Below are the code and all the weights of a small trained network. Each question names an input and a class and asks about switching units off, where a switched-off unit gives its printed mean instead of its output.

import numpy as np


def w(rows, s, z=0):
    codes = np.array(rows[::2]) - 128.0
    scale = np.full(codes.shape[1], s)
    scale[-1] = z or s
    return codes * scale


def norm(h):
    return h / np.sqrt((h * h).mean(-1, keepdims=True) + 1e-5)


def f(y):
    return y / 2 * (1 + np.tanh(0.7978845608 * (y + 0.044715 * y**3)))


def log_softmax(a):
    a = a - a.max(-1, keepdims=True)
    return a - np.log(np.exp(a).sum(-1, keepdims=True))


def net(x, mask):
    res = np.array(x, float).reshape(1, 5) / 4 @ E
    u = 0
    for l in range(3):
        y = f(norm(res) @ A[l][:, :-1].T + A[l][:, -1])
        res = res + np.where(mask[u : u + 11], y, B[l][:, -1]) @ B[l][:, :-1]
        u += 11
    return log_softmax(norm(res)[-1] @ U[:, :-1].T + U[:, -1])


A, B = {}, {}
E = w([
[26,123,164,211,79,69],'x0',
[132,131,132,40,64,54],'x1',
[68,65,157,69,195,126],'x2',
[132,163,82,138,242,20],'x3',
[47,170,4,102,107,159],'x4',
],0.00037)
A[0] = w([
[125,92,176,109,27,230,114],'L0N0',
[125,177,79,167,204,85,86],'L0N1',
[88,4,128,106,170,137,249],'L0N2',
[220,209,79,192,64,103,53],'L0N3',
[171,187,142,104,156,158,198],'L0N4',
[143,180,145,186,77,81,112],'L0N5',
[45,167,133,156,54,80,110],'L0N6',
[114,144,134,213,151,197,148],'L0N7',
[209,206,81,68,148,174,120],'L0N8',
[120,170,88,73,88,101,155],'L0N9',
[232,189,68,239,30,113,100],'L0N10',
],0.002,0.0018)
B[0] = w([
[219,221,46,176,62,70,148],'L0N0',
[191,191,89,152,71,122,131],'L0N1',
[54,225,181,187,138,230,251],'L0N2',
[56,125,173,34,156,132,114],'L0N3',
[106,96,145,210,143,153,198],'L0N4',
[99,47,153,139,195,132,139],'L0N5',
[150,26,67,157,160,144,149],'L0N6',
[188,148,39,213,205,106,178],'L0N7',
[91,28,103,171,167,111,151],'L0N8',
[86,106,76,171,162,152,160],'L0N9',
[9,148,226,62,206,217,168],'L0N10',
],0.0014,0.0011)
A[1] = w([
[49,174,178,183,88,90,77],'L1N0',
[227,143,102,30,178,186,59],'L1N1',
[114,79,129,4,47,45,122],'L1N2',
[133,68,129,31,52,50,59],'L1N3',
[131,142,147,122,188,78,113],'L1N4',
[229,120,85,49,174,187,85],'L1N5',
[64,230,110,154,135,151,155],'L1N6',
[131,47,120,167,139,106,252],'L1N7',
[124,138,94,115,80,174,88],'L1N8',
[148,225,154,94,126,173,26],'L1N9',
[70,142,155,207,104,71,125],'L1N10',
],0.0022,0.00033)
B[1] = w([
[131,42,138,99,146,157,203],'L1N0',
[71,31,139,157,116,89,104],'L1N1',
[131,184,134,244,231,215,82],'L1N2',
[116,149,141,249,200,150,61],'L1N3',
[166,135,115,86,112,152,146],'L1N4',
[76,54,132,202,97,116,108],'L1N5',
[156,87,174,100,164,181,254],'L1N6',
[180,121,67,142,104,144,156],'L1N7',
[122,161,181,142,70,102,133],'L1N8',
[39,134,146,133,130,130,131],'L1N9',
[162,40,85,109,146,173,210],'L1N10',
],0.0017,0.00083)
A[2] = w([
[76,131,155,90,171,114,118],'L2N0',
[32,188,13,103,110,130,36],'L2N1',
[145,161,94,93,163,70,88],'L2N2',
[163,65,125,156,155,120,105],'L2N3',
[195,132,250,146,133,59,72],'L2N4',
[102,152,168,152,140,78,2],'L2N5',
[140,52,114,172,101,156,207],'L2N6',
[159,167,122,208,151,170,85],'L2N7',
[170,146,72,65,235,14,135],'L2N8',
[126,37,85,125,137,122,91],'L2N9',
[136,115,173,144,130,91,128],'L2N10',
],0.0022,0.00065)
B[2] = w([
[130,121,161,109,96,169,145],'L2N0',
[244,55,106,97,136,180,187],'L2N1',
[129,131,134,143,99,166,71],'L2N2',
[64,133,85,131,95,150,173],'L2N3',
[185,80,3,100,113,204,137],'L2N4',
[114,88,100,109,162,185,27],'L2N5',
[82,144,126,144,137,33,254],'L2N6',
[106,161,99,110,186,119,184],'L2N7',
[113,177,175,166,47,135,180],'L2N8',
[109,78,114,159,89,93,174],'L2N9',
[137,109,78,83,119,133,106],'L2N10',
],0.0022,0.00063)
U = w([
[243,61,34,82,121,208,152],'0',
[91,213,106,217,249,138,146],'1',
[42,32,102,180,82,16,142],'2',
[156,242,182,157,10,130,144],'3',
[60,109,234,33,167,196,135],'4',
[143,159,156,50,144,49,69],'5',
[161,183,120,4,173,1,8],'6',
[164,175,129,26,169,11,18],'7',
],0.0077,0.011)

Each question gives the input, the list of numbers given to net, and the class t.
The units are the neurons (one row each of A and B). Each row of codes is followed by its name. A weight is (code - 128) times the scale printed after its matrix; where a second scale follows, it is the last column's (A, B and U).
mask holds one flag per neuron, layer by layer. A switched-off neuron (its flag False) gives its mean, the last column of its row in B, instead of its output. The means were averaged over made-up inputs and are rounded, as every weight is.
A unit's drop is (log p(t) with every unit on - log p(t) with that unit switched off) / (log p(t) with every unit on - log p(t) with every unit switched off).
The circuit of an input: a set's keep is (log p(t) with only the set's units on - log p(t) with every unit switched off) / (log p(t) with every unit on - log p(t) with every unit switched off). Starting from the 12 units with the biggest drops (on a tie, the unit counted first), units are removed one at a time, each time the one whose removal leaves the highest keep (on an exact tie, the one counted first), for as long as the keep stays at least 0.8.
circuit, biggest first: the units of the circuit, biggest drop first
unit that matters most: the unit with the biggest drop
top k neurons: the k neurons with the biggest drops, biggest first
k most important neurons of layer l: the k neurons of layer l with the biggest drops, biggest first
input [2,6,-3,4,-3], class 1: circuit, biggest first : L1N2; L1N3; L0N7
input [6,8,4,8,1], class 1: 2 most important neurons of layer 0 : L0N7; L0N10
input [0,-4,6,-5,-6], class 0: top 2 neurons : L2N4; L0N10
input [2,-8,-3,-6,-5], class 1: circuit, biggest first : L0N7; L2N1; L2N7
input [6,-7,3,-5,-2], class 1: top 4 neurons : L0N7; L0N2; L1N1; L0N8
input [0,-6,2,-7,-3], class 3: unit that matters most : L0N0
input [-4,-8,6,-7,-1], class 1: top 2 neurons : L0N2; L0N7
input [-7,0,-4,7,-2], class 2: top 2 neurons : L1N1; L1N5
input [2,-4,5,-6,1], class 3: 2 most important neurons of layer 0 : L0N0; L0N10
input [-4,6,0,2,-4], class 1: top 3 neurons : L1N2; L0N7; L1N3
input [-8,-6,-1,-8,-7], class 2: 4 most important neurons of layer 2 : L2N1; L2N6; L2N8; L2N0
input [4,-3,-7,-5,-1], class 4: circuit, biggest first : L0N10; L2N8
input [-5,0,1,-2,-3], class 2: top 2 neurons : L1N5; L1N1
input [0,1,1,6,-3], class 3: circuit, biggest first : L2N8
input [6,-3,6,0,7], class 0: circuit, biggest first : L2N1; L0N10
input [0,-6,-1,7,-2], class 3: top 3 neurons : L2N8; L1N2; L1N3
input [2,4,-6,4,-7], class 0: top 2 neurons : L2N4; L0N2
input [-1,-8,-4,-6,2], class 1: top 2 neurons : L0N7; L2N8
input [4,8,6,-1,-7], class 1: circuit, biggest first : L1N2; L1N3
input [2,0,2,4,7], class 0: circuit, biggest first : L2N1
input [4,-6,-3,-5,-2], class 1: 2 most important neurons of layer 1 : L1N1; L1N5
input [4,3,2,6,-4], class 3: 2 most important neurons of layer 1 : L1N5; L1N1
